Below are the code and all the weights of a small trained network. Each question names an input and a target symbol and asks about switching units off, where a switched-off unit gives its printed mean instead of its output.

import numpy as np


def w(rows, s, z=0):
    codes = np.array(rows[::2]) - 128.0
    scale = np.full(codes.shape[1], s)
    scale[-1] = z or s
    return codes * scale


def f(y):
    return y / 2 * (1 + np.tanh(0.7978845608 * (y + 0.044715 * y**3)))


def softmax(a):
    e = np.exp(a - a.max(-1, keepdims=True))
    return e / e.sum(-1, keepdims=True)


def log_softmax(a):
    a = a - a.max(-1, keepdims=True)
    return a - np.log(np.exp(a).sum(-1, keepdims=True))


def net(x, mask):
    ids = ['βγεηλσφω'.index(c) for c in x.split()]
    T = len(ids)
    res = E[ids] + P[:T]
    u = 0
    for l in range(2):
        r = res
        for j in range(2):
            rows = slice(2 * j, 2 * j + 2)
            q, k, v = (r @ M[l][rows].T for M in (Q, K, V))
            z = softmax(np.where(np.tri(T) > 0, q @ k.T / 2**0.5, -1e9)) @ v
            o = O[l][rows]
            res = res + np.where(mask[u + j], z, o[:, -1]) @ o[:, :-1]
        u += 2
        y = f(res @ A[l][:, :-1].T + A[l][:, -1])
        res = res + np.where(mask[u : u + 16], y, B[l][:, -1]) @ B[l][:, :-1]
        u += 16
    return log_softmax(res[-1] @ U[:, :-1].T + U[:, -1])


Q, K, V, O, A, B = {}, {}, {}, {}, {}, {}
E = w([
[122,104,125,138,169,182,123,136],'β',
[177,165,212,91,113,114,85,183],'γ',
[183,65,178,95,104,128,92,137],'ε',
[100,68,164,97,103,131,93,102],'η',
[164,55,139,151,160,54,104,112],'λ',
[178,82,86,64,145,103,184,76],'σ',
[95,87,124,97,32,146,154,174],'φ',
[164,138,123,175,93,5,168,138],'ω',
],0.019)
P = w([
[190,211,221,102,143,194,184,60],'0',
[135,22,91,71,177,173,70,204],'1',
[124,30,92,85,141,119,76,227],'2',
[61,70,109,91,134,109,99,194],'3',
[97,76,124,80,107,64,114,160],'4',
[122,70,122,76,54,32,108,128],'5',
[145,74,121,61,33,2,100,105],'6',
[158,93,136,64,20,4,81,81],'7',
],0.007)
Q[0] = w([
[147,167,135,198,82,92,137,76],'0.h0',
[65,255,121,222,218,220,188,74],'0.h0',
[166,44,193,108,140,101,51,159],'0.h1',
[90,159,208,178,185,147,80,112],'0.h1',
],0.0087)
K[0] = w([
[118,70,171,39,166,218,94,105],'0.h0',
[73,78,77,14,181,101,61,226],'0.h0',
[69,122,105,55,1,2,137,67],'0.h1',
[104,98,45,148,126,99,37,176],'0.h1',
],0.0069)
V[0] = w([
[101,215,116,160,107,48,161,188],'0.h0',
[153,75,148,135,37,137,101,217],'0.h0',
[82,131,172,193,86,106,2,39],'0.h1',
[208,174,175,65,154,136,31,170],'0.h1',
],0.0071)
O[0] = w([
[116,129,144,238,126,56,195,243,84],'0.h0',
[124,179,99,1,217,25,231,220,194],'0.h0',
[9,72,248,154,203,145,138,127,90],'0.h1',
[178,238,204,162,159,169,190,7,253],'0.h1',
],0.0066,0.0058)
A[0] = w([
[79,135,191,98,110,157,108,170,114],'0.n0',
[154,121,105,129,64,107,28,138,104],'0.n1',
[108,154,6,184,53,107,110,127,129],'0.n2',
[80,110,95,99,31,119,112,82,170],'0.n3',
[172,132,109,183,170,173,92,143,185],'0.n4',
[152,153,139,117,93,130,64,126,104],'0.n5',
[86,176,92,213,199,230,97,101,252],'0.n6',
[166,143,115,72,170,84,147,90,85],'0.n7',
[79,67,100,132,151,80,79,162,93],'0.n8',
[113,122,166,129,118,155,212,66,12],'0.n9',
[187,79,207,137,154,131,231,137,146],'0.n10',
[109,166,163,136,228,136,119,165,217],'0.n11',
[172,255,182,172,120,132,83,182,136],'0.n12',
[121,125,111,218,164,135,141,161,40],'0.n13',
[35,102,145,153,107,115,96,107,109],'0.n14',
[66,111,114,103,92,164,207,136,241],'0.n15',
],0.0082,0.004)
B[0] = w([
[88,99,148,138,162,135,160,114,177],'0.n0',
[132,136,82,74,166,153,195,76,192],'0.n1',
[92,124,236,186,80,137,148,60,138],'0.n2',
[107,254,194,99,128,144,170,128,198],'0.n3',
[142,97,123,128,79,118,157,183,130],'0.n4',
[69,46,84,116,111,125,158,105,183],'0.n5',
[217,64,215,116,42,113,147,150,131],'0.n6',
[151,169,84,220,192,171,65,90,218],'0.n7',
[211,184,89,94,105,209,195,171,149],'0.n8',
[69,198,128,107,170,112,126,122,147],'0.n9',
[173,126,127,192,137,105,64,104,239],'0.n10',
[103,17,106,125,46,134,161,83,183],'0.n11',
[131,50,81,124,120,186,185,77,254],'0.n12',
[87,129,59,42,184,77,138,152,120],'0.n13',
[139,94,117,153,115,165,220,153,133],'0.n14',
[204,145,241,86,110,101,135,101,168],'0.n15',
],0.0057,0.0073)
Q[1] = w([
[90,129,120,183,156,170,70,160],'1.h0',
[254,89,206,115,164,148,152,133],'1.h0',
[134,140,102,148,132,123,111,192],'1.h1',
[76,172,121,187,115,169,100,126],'1.h1',
],0.0083)
K[1] = w([
[85,114,3,49,103,136,162,178],'1.h0',
[56,174,166,55,143,48,85,82],'1.h0',
[64,96,108,131,176,62,101,153],'1.h1',
[116,38,98,128,171,149,151,167],'1.h1',
],0.0062)
V[1] = w([
[51,104,195,66,115,210,254,105],'1.h0',
[154,139,162,61,248,90,105,160],'1.h0',
[159,21,102,55,84,117,120,251],'1.h1',
[193,151,241,168,16,142,155,186],'1.h1',
],0.0065)
O[1] = w([
[31,164,99,146,102,61,89,107,191],'1.h0',
[102,160,221,52,254,52,108,114,137],'1.h0',
[139,144,168,169,248,203,63,88,10],'1.h1',
[105,203,167,189,105,188,81,214,210],'1.h1',
],0.0078,0.011)
A[1] = w([
[181,96,95,231,115,223,157,172,90],'1.n0',
[148,146,114,73,171,90,109,209,82],'1.n1',
[164,114,89,98,156,108,50,61,250],'1.n2',
[104,131,95,22,122,126,152,127,111],'1.n3',
[138,2,108,215,160,83,99,80,95],'1.n4',
[207,154,29,196,151,107,116,41,96],'1.n5',
[85,25,81,116,66,115,202,66,120],'1.n6',
[138,38,187,160,135,77,135,148,132],'1.n7',
[118,95,163,75,79,141,97,193,250],'1.n8',
[120,134,112,183,97,191,34,99,218],'1.n9',
[95,105,111,125,145,179,182,211,93],'1.n10',
[141,225,107,83,79,74,133,223,252],'1.n11',
[81,161,155,146,49,178,165,87,115],'1.n12',
[80,81,191,179,120,151,157,178,201],'1.n13',
[133,168,194,105,199,41,170,166,98],'1.n14',
[165,188,162,57,133,119,119,58,141],'1.n15',
],0.0072,0.0026)
B[1] = w([
[136,216,84,77,111,61,87,113,153],'1.n0',
[126,124,65,156,140,142,184,153,161],'1.n1',
[114,77,164,103,138,162,143,175,161],'1.n2',
[156,199,132,113,83,124,128,211,188],'1.n3',
[127,241,141,144,227,253,131,166,127],'1.n4',
[56,151,159,107,121,99,174,155,157],'1.n5',
[158,147,106,107,216,145,36,79,218],'1.n6',
[123,125,150,91,211,114,100,82,145],'1.n7',
[119,132,114,197,195,78,181,136,204],'1.n8',
[85,166,102,118,130,140,166,204,149],'1.n9',
[185,128,143,185,104,87,139,66,134],'1.n10',
[92,76,119,164,182,181,145,77,247],'1.n11',
[138,120,95,164,154,122,93,138,203],'1.n12',
[146,155,102,91,130,51,84,88,152],'1.n13',
[154,152,96,92,146,145,178,71,183],'1.n14',
[112,115,132,147,82,193,120,186,193],'1.n15',
],0.0071,0.014)
U = w([
[134,222,117,133,85,35,101,173,2],'β',
[115,148,60,132,85,138,99,53,101],'γ',
[167,89,225,147,51,128,101,124,228],'ε',
[3,163,143,76,119,17,71,108,81],'η',
[106,167,141,147,208,144,118,83,119],'λ',
[125,186,90,24,88,97,168,132,89],'σ',
[24,168,75,162,71,156,169,228,182],'φ',
[122,124,75,197,94,15,211,76,195],'ω',
],0.0044,0.0042)

Each question gives the input, a string of symbols that net reads in full, and the target symbol t.
The units are the heads (2 rows each of Q, K, V and O) and the neurons (one row each of A and B). Each row of codes is followed by its name. A weight is (code - 128) times the scale printed after its matrix; where a second scale follows, it is the last column's (O, A, B and U).
mask holds one flag per unit, layer by layer, with each layer's heads first. A switched-off unit (its flag False) gives its mean, the last column of its rows in O or B, instead of its output. The means were averaged over made-up inputs and are rounded, as every weight is.
A unit's drop is (log p(t) with every unit on - log p(t) with that unit switched off) / (log p(t) with every unit on - log p(t) with every unit switched off).
The circuit of an input: a set's keep is (log p(t) with only the set's units on - log p(t) with every unit switched off) / (log p(t) with every unit on - log p(t) with every unit switched off). Starting from the 12 units with the biggest drops (on a tie, the unit counted first), units are removed one at a time, each time the one whose removal leaves the highest keep (on an exact tie, the one counted first), for as long as the keep stays at least 0.8.
units of the circuit, in order: the units of the circuit, biggest drop first
most important unit: the unit with the biggest drop
top k neurons in layer l: the k neurons of layer l with the biggest drops, biggest first
heads that matter: for each layer, one digit per head in row order, 1 if its drop is at least 0.15 and else 0, layers parted by /
input ε γ β φ, target σ: most important unit -> 0.h0
input γ φ η λ γ ε λ, target λ: heads that matter -> 10 / 10
input λ β γ, target ε: heads that matter -> 00 / 10
input σ γ γ ε, target γ: heads that matter -> 11 / 11
input φ σ β ε ε η, target λ: heads that matter -> 11 / 11
input σ φ β η γ γ η ω, target γ: units of the circuit, in order -> 0.h0, 1.n6, 1.h0
input ε ε λ ε, target σ: heads that matter -> 10 / 11
input γ φ η η ω η, target ω: heads that matter -> 11 / 00
input φ ε φ, target λ: units of the circuit, in order -> 1.h1, 0.h1
input σ γ ω, target γ: units of the circuit, in order -> 0.h0, 1.n6, 0.h1, 1.h0
input ε γ λ, target σ: heads that matter -> 10 / 11
input ε φ ε γ, target σ: heads that matter -> 11 / 11
input β ε η γ γ η γ, target η: units of the circuit, in order -> 0.h1, 1.h0
input φ φ λ φ γ ε λ, target λ: heads that matter -> 10 / 11
input φ γ η σ, target λ: most important unit -> 1.h1
input γ σ γ φ φ ε, target φ: units of the circuit, in order -> 0.h1, 1.h1
input β ω η β, target ω: units of the circuit, in order -> 0.h0, 1.n10, 1.n15
input ε ω φ β, target ω: heads that matter -> 11 / 00
input ω γ ε φ σ η η, target β: top 3 neurons in layer 1 -> 1.n0, 1.n13, 1.n11
input η σ φ β γ γ β ε, target η: heads that matter -> 11 / 10
input β φ ω ε ω, target φ: heads that matter -> 10 / 11
input γ σ η σ λ, target σ: heads that matter -> 01 / 11
input β ε γ η β γ γ γ, target φ: top 2 neurons in layer 0 -> 0.n6, 0.n4
input σ γ λ φ, target γ: top 3 neurons in layer 0 -> 0.n1, 0.n5, 0.n2
input λ σ φ ε γ ε, target ε: most important unit -> 1.h0
input ω φ ω λ σ η β, target β: top 2 neurons in layer 1 -> 1.n0, 1.n11
